Below is a small trained network, with its code and all its weights. Each question gives an input and a class and asks what happens when units are switched off, that is, made to give their printed mean instead of their output.

import numpy as np


def w(rows, s, z=0):
    codes = np.array(rows[::2]) - 128.0
    scale = np.full(codes.shape[1], s)
    scale[-1] = z or s
    return codes * scale


def f(y):
    return y / 2 * (1 + np.tanh(0.7978845608 * (y + 0.044715 * y**3)))


def log_softmax(a):
    a = a - a.max(-1, keepdims=True)
    return a - np.log(np.exp(a).sum(-1, keepdims=True))


def net(x, mask):
    res = np.array(x, float).reshape(1, 6) / 4 @ E
    y = f(res @ A[0][:, :-1].T + A[0][:, -1])
    res = res + np.where(mask, y, B[0][:, -1]) @ B[0][:, :-1]
    return log_softmax(res[-1] @ U[:, :-1].T + U[:, -1])


A, B = {}, {}
E = w([
[38,236,215,76,187,90,130,180],'x0',
[106,209,82,208,222,214,185,78],'x1',
[129,122,129,126,131,131,131,130],'x2',
[121,122,130,135,126,134,123,132],'x3',
[121,125,130,131,123,132,124,125],'x4',
[177,130,193,61,178,187,2,101],'x5',
],0.0097)
A[0] = w([
[88,131,136,124,101,56,151,163,124],'n0',
[131,119,131,128,139,122,133,125,128],'n1',
[189,47,53,156,41,106,145,106,66],'n2',
[76,129,135,117,100,58,159,182,141],'n3',
[168,76,161,97,77,101,61,152,167],'n4',
[176,51,72,146,64,134,142,112,188],'n5',
[67,136,162,113,78,46,183,171,144],'n6',
[131,142,112,122,125,118,119,120,127],'n7',
[177,103,92,143,178,224,105,53,122],'n8',
[64,172,103,143,175,154,185,126,177],'n9',
[138,126,140,138,127,143,134,156,127],'n10',
[143,137,186,90,147,132,43,148,66],'n11',
[84,205,98,174,189,155,181,129,35],'n12',
[90,137,183,105,114,48,95,193,115],'n13',
[170,111,95,157,165,210,85,46,122],'n14',
[78,129,166,120,110,63,113,173,125],'n15',
[90,113,14,189,85,120,254,123,38],'n16',
[175,135,101,145,152,175,102,102,112],'n17',
[105,126,28,195,90,105,245,131,222],'n18',
[132,125,137,121,121,126,140,110,123],'n19',
[72,139,128,113,79,54,173,184,128],'n20',
[95,196,226,90,190,125,86,153,99],'n21',
[183,50,61,165,49,93,140,110,60],'n22',
[128,127,127,122,128,131,132,126,128],'n23',
[196,121,77,164,170,228,86,44,122],'n24',
[58,221,199,95,201,152,109,152,2],'n25',
[192,46,165,74,41,85,48,154,66],'n26',
[136,126,187,92,146,130,71,141,186],'n27',
[73,193,109,168,194,154,194,106,29],'n28',
],0.0066,0.0096)
B[0] = w([
[146,118,156,113,91,155,173,164,158],'n0',
[130,136,139,131,132,138,126,123,128],'n1',
[52,59,201,77,162,35,77,124,190],'n2',
[162,104,156,113,62,176,198,201,171],'n3',
[75,109,144,107,179,80,88,101,196],'n4',
[134,179,83,156,193,139,75,73,217],'n5',
[159,104,148,125,65,160,196,196,183],'n6',
[127,136,131,128,125,127,130,123,128],'n7',
[191,133,138,140,72,204,177,164,181],'n8',
[149,154,91,160,143,153,110,113,189],'n9',
[128,124,123,130,128,120,127,136,128],'n10',
[90,94,161,106,163,80,83,112,149],'n11',
[74,72,184,77,174,59,47,102,160],'n12',
[139,87,163,105,63,135,176,177,166],'n13',
[189,134,124,126,80,190,186,155,179],'n14',
[134,98,149,118,83,134,179,169,157],'n15',
[175,247,13,207,215,178,36,17,184],'n16',
[145,130,123,127,105,152,160,143,148],'n17',
[49,61,196,77,187,47,63,119,248],'n18',
[122,123,129,141,127,127,121,125,127],'n19',
[152,110,155,115,78,154,181,182,175],'n20',
[89,100,138,112,183,80,77,96,176],'n21',
[76,75,179,93,152,67,75,129,183],'n22',
[132,126,128,131,130,121,132,128,128],'n23',
[225,131,145,134,68,224,191,180,192],'n24',
[168,232,24,206,221,157,55,22,158],'n25',
[168,239,29,209,254,166,18,14,193],'n26',
[143,146,105,148,154,145,112,107,177],'n27',
[41,47,196,70,173,33,50,129,160],'n28',
],0.0067,0.014)
U = w([
[52,86,222,56,135,60,115,133,30],'0',
[158,191,1,212,155,159,111,82,151],'1',
[186,125,153,126,16,191,255,200,245],'2',
],0.011,0.0012)

Each question gives the input, the list of numbers given to net, and the class t.
The units are the neurons (one row each of A and B). Each row of codes is followed by its name. A weight is (code - 128) times the scale printed after its matrix; where a second scale follows, it is the last column's (A, B and U).
mask holds one flag per neuron, in row order. A switched-off neuron (its flag False) gives its mean, the last column of its row in B, instead of its output. The means were averaged over made-up inputs and are rounded, as every weight is.
A unit's drop is (log p(t) with every unit on - log p(t) with that unit switched off) / (log p(t) with every unit on - log p(t) with every unit switched off).
most important unit: the unit with the biggest drop
k most important neurons: the k neurons with the biggest drops, biggest first
drop when u is switched off: that unit's drop, to one decimal
input [1,7,-5,8,-2,-3], class 0: 2 most important neurons : (n28 n18)
input [-8,-3,5,8,-8,-8], class 0: most important unit : n2
input [7,2,-5,3,-2,3], class 1: 2 most important neurons : (n25 n18)
input [7,4,-7,-2,-3,2], class 1: 3 most important neurons : (n25 n18 n2)
input [-6,-3,-4,6,-8,-1], class 0: 3 most important neurons : (n2 n22 n16)
input [-8,-4,-8,5,3,-3], class 0: 2 most important neurons : (n2 n22)
input [-7,2,-5,2,-5,1], class 2: 2 most important neurons : (n26 n24)
input [-2,-5,-3,4,-2,1], class 1: 2 most important neurons : (n26 n18)
input [-3,-2,4,1,-5,1], class 1: 2 most important neurons : (n18 n28)
input [4,2,4,-7,-8,1], class 1: 3 most important neurons : (n18 n2 n25)
input [-6,-3,-1,-8,7,-5], class 0: 2 most important neurons : (n2 n18)
input [0,0,1,5,-2,5], class 1: 4 most important neurons : (n18 n2 n22 n28)
input [1,1,-4,2,5,6], class 1: 4 most important neurons : (n18 n2 n28 n22)
input [7,0,-6,0,-3,-8], class 2: most important unit : n6
input [6,0,2,-4,7,-2], class 2: drop when n2 is switched off : 0.1
input [6,-7,-4,-1,-8,-3], class 2: drop when n0 is switched off : 0.0
input [0,-2,7,-7,0,7], class 1: drop when n22 is switched off : 0.2
input [-7,-4,0,-4,-8,-7], class 0: drop when n2 is switched off : 0.7
